Here is a tiny trained network, its code and every weight. The questions are about switching its units off for an input and a target symbol, where a switched-off unit gives its printed mean instead of its output.

import numpy as np


def w(rows, s, z=0):
    codes = np.array(rows[::2]) - 128.0
    scale = np.full(codes.shape[1], s)
    scale[-1] = z or s
    return codes * scale


def norm(h):
    return h / np.sqrt((h * h).mean(-1, keepdims=True) + 1e-5)


def softmax(a):
    e = np.exp(a - a.max(-1, keepdims=True))
    return e / e.sum(-1, keepdims=True)


def log_softmax(a):
    a = a - a.max(-1, keepdims=True)
    return a - np.log(np.exp(a).sum(-1, keepdims=True))


def net(x, mask):
    ids = ['αβγδεηθλμξπτφψω'.index(c) for c in x.split()]
    T = len(ids)
    res = E[ids] + P[:T]
    u = 0
    for l in range(3):
        r = norm(res)
        for j in range(3):
            rows = slice(2 * j, 2 * j + 2)
            q, k, v = (r @ M[l][rows].T for M in (Q, K, V))
            z = softmax(np.where(np.tri(T) > 0, q @ k.T / 2**0.5, -1e9)) @ v
            o = O[l][rows]
            res = res + np.where(mask[u + j], z, o[:, -1]) @ o[:, :-1]
        u += 3
    return log_softmax(norm(res)[-1] @ U[:, :-1].T + U[:, -1])


Q, K, V, O = {}, {}, {}, {}
E = w([
[113,157,169],'α',
[135,99,101],'β',
[123,131,130],'γ',
[139,173,126],'δ',
[121,134,125],'ε',
[121,132,129],'η',
[120,131,129],'θ',
[151,145,90],'λ',
[111,1,127],'μ',
[121,129,126],'ξ',
[121,129,128],'π',
[124,130,128],'τ',
[102,90,133],'φ',
[119,133,127],'ψ',
[113,232,96],'ω',
],0.022)
P = w([
[185,102,151],'0',
[3,175,18],'1',
[3,166,23],'2',
[5,165,23],'3',
[8,171,21],'4',
[6,161,24],'5',
[12,156,24],'6',
[10,160,28],'7',
[12,156,23],'8',
[19,153,23],'9',
[22,151,33],'10',
],0.0029)
Q[0] = w([
[210,37,207],'0.h0',
[77,250,147],'0.h0',
[169,111,125],'0.h1',
[181,40,86],'0.h1',
[175,95,147],'0.h2',
[121,166,127],'0.h2',
],0.012)
K[0] = w([
[2,158,71],'0.h0',
[191,152,218],'0.h0',
[46,136,66],'0.h1',
[26,83,41],'0.h1',
[166,117,200],'0.h2',
[121,159,107],'0.h2',
],0.0089)
V[0] = w([
[97,147,11],'0.h0',
[1,133,166],'0.h0',
[112,18,68],'0.h1',
[163,147,152],'0.h1',
[56,144,73],'0.h2',
[136,131,238],'0.h2',
],0.004)
O[0] = w([
[32,110,34,82],'0.h0',
[253,205,50,128],'0.h0',
[65,241,146,140],'0.h1',
[155,104,160,116],'0.h1',
[211,100,150,255],'0.h2',
[51,165,30,23],'0.h2',
],0.0037,0.0029)
Q[1] = w([
[115,218,158],'1.h0',
[190,73,66],'1.h0',
[127,27,74],'1.h1',
[129,254,83],'1.h1',
[146,171,243],'1.h2',
[20,69,74],'1.h2',
],0.0081)
K[1] = w([
[124,159,183],'1.h0',
[134,75,57],'1.h0',
[84,43,2],'1.h1',
[223,228,102],'1.h1',
[74,157,206],'1.h2',
[133,25,51],'1.h2',
],0.0075)
V[1] = w([
[170,102,43],'1.h0',
[128,127,128],'1.h0',
[195,252,85],'1.h1',
[174,28,148],'1.h1',
[150,17,100],'1.h2',
[4,55,60],'1.h2',
],0.0041)
O[1] = w([
[127,150,47,118],'1.h0',
[127,128,127,128],'1.h0',
[222,70,127,171],'1.h1',
[3,121,19,32],'1.h1',
[108,243,137,147],'1.h2',
[215,185,147,250],'1.h2',
],0.0036,0.0012)
Q[2] = w([
[189,88,165],'2.h0',
[111,238,69],'2.h0',
[137,78,93],'2.h1',
[121,31,112],'2.h1',
[162,2,83],'2.h2',
[77,46,81],'2.h2',
],0.0076)
K[2] = w([
[81,244,90],'2.h0',
[203,72,123],'2.h0',
[178,181,69],'2.h1',
[253,98,21],'2.h1',
[194,48,77],'2.h2',
[123,19,48],'2.h2',
],0.0062)
V[2] = w([
[52,183,154],'2.h0',
[185,160,143],'2.h0',
[186,143,81],'2.h1',
[71,114,93],'2.h1',
[253,180,152],'2.h2',
[59,80,77],'2.h2',
],0.0043)
O[2] = w([
[61,194,134,157],'2.h0',
[191,145,57,58],'2.h0',
[146,222,91,98],'2.h1',
[197,108,150,243],'2.h1',
[75,237,255,2],'2.h2',
[170,117,41,224],'2.h2',
],0.0034,0.00042)
U = w([
[6,99,92,14],'α',
[132,234,99,85],'β',
[108,134,46,164],'γ',
[96,15,125,96],'δ',
[116,135,208,254],'ε',
[215,183,165,127],'η',
[21,207,130,56],'θ',
[230,171,70,36],'λ',
[172,62,180,201],'μ',
[156,83,103,170],'ξ',
[165,90,102,123],'π',
[134,163,155,173],'τ',
[50,91,173,176],'φ',
[219,81,134,164],'ψ',
[102,162,86,66],'ω',
],0.017,0.0042)

Each question gives the input, a string of symbols that net reads in full, and the target symbol t.
The units are the heads (2 rows each of Q, K, V and O). Each row of codes is followed by its name. A weight is (code - 128) times the scale printed after its matrix; where a second scale follows, it is the last column's (O and U).
mask holds one flag per head, layer by layer. A switched-off head (its flag False) gives its mean, the last column of its rows in O, instead of its output. The means were averaged over made-up inputs and are rounded, as every weight is.
A unit's drop is (log p(t) with every unit on - log p(t) with that unit switched off) / (log p(t) with every unit on - log p(t) with every unit switched off).
The circuit of an input: a set's keep is (log p(t) with only the set's units on - log p(t) with every unit switched off) / (log p(t) with every unit on - log p(t) with every unit switched off). Starting from all 9 units, units are removed one at a time, each time the one whose removal leaves the highest keep (on an exact tie, the one counted first), for as long as the keep stays at least 0.8.
units of the circuit, in order: the units of the circuit, biggest drop first
unit that matters most: the unit with the biggest drop
which heads matter: for each layer, one digit per head in row order, 1 if its drop is at least 0.15 and else 0, layers parted by /
input ψ δ ξ θ, target λ: units of the circuit, in order : 0.h0
input τ τ τ β ξ ω β θ ε, target φ: which heads matter : 100 / 010 / 000
input λ β ξ β ε γ π β ω γ, target α: which heads matter : 100 / 000 / 001
input ξ τ δ π δ τ γ π, target ε: units of the circuit, in order : 2.h2, 1.h1
input τ η ω ω β π, target φ: which heads matter : 110 / 010 / 000
input π ξ β α ψ γ λ ξ β ξ θ, target μ: which heads matter : 100 / 001 / 000
input θ ω β β ξ τ δ π, target ψ: which heads matter : 100 / 001 / 000
input ξ π τ τ, target ε: which heads matter : 001 / 010 / 001
input τ ψ η μ δ ε, target φ: which heads matter : 110 / 010 / 000
input γ α θ, target δ: units of the circuit, in order : 0.h0, 1.h2
input θ η β ε, target ψ: which heads matter : 100 / 001 / 000
input γ β θ η, target δ: which heads matter : 110 / 011 / 001
input π β ξ ε ψ φ, target α: units of the circuit, in order : 1.h1, 0.h0
input τ μ τ, target φ: unit that matters most : 0.h0
input ξ β ω β λ μ μ τ, target ε: which heads matter : 000 / 000 / 001
input ε ξ π θ θ λ β λ φ φ, target α: units of the circuit, in order : 1.h1, 0.h1
input θ β φ μ γ β δ θ β τ θ, target ψ: units of the circuit, in order : 0.h0, 1.h1
input τ τ τ β λ β θ, target φ: which heads matter : 100 / 010 / 000
input π π τ α τ, target μ: units of the circuit, in order : 0.h0, 1.h2
input ξ ω ε λ φ β φ θ μ ψ, target ε: unit that matters most : 2.h2
input ξ τ τ π, target ε: units of the circuit, in order : 0.h2, 1.h1, 2.h2
input φ ω ω γ φ η ψ θ λ γ, target η: which heads matter : 000 / 010 / 001
input π τ π ε, target μ: units of the circuit, in order : 0.h0, 1.h2, 1.h1
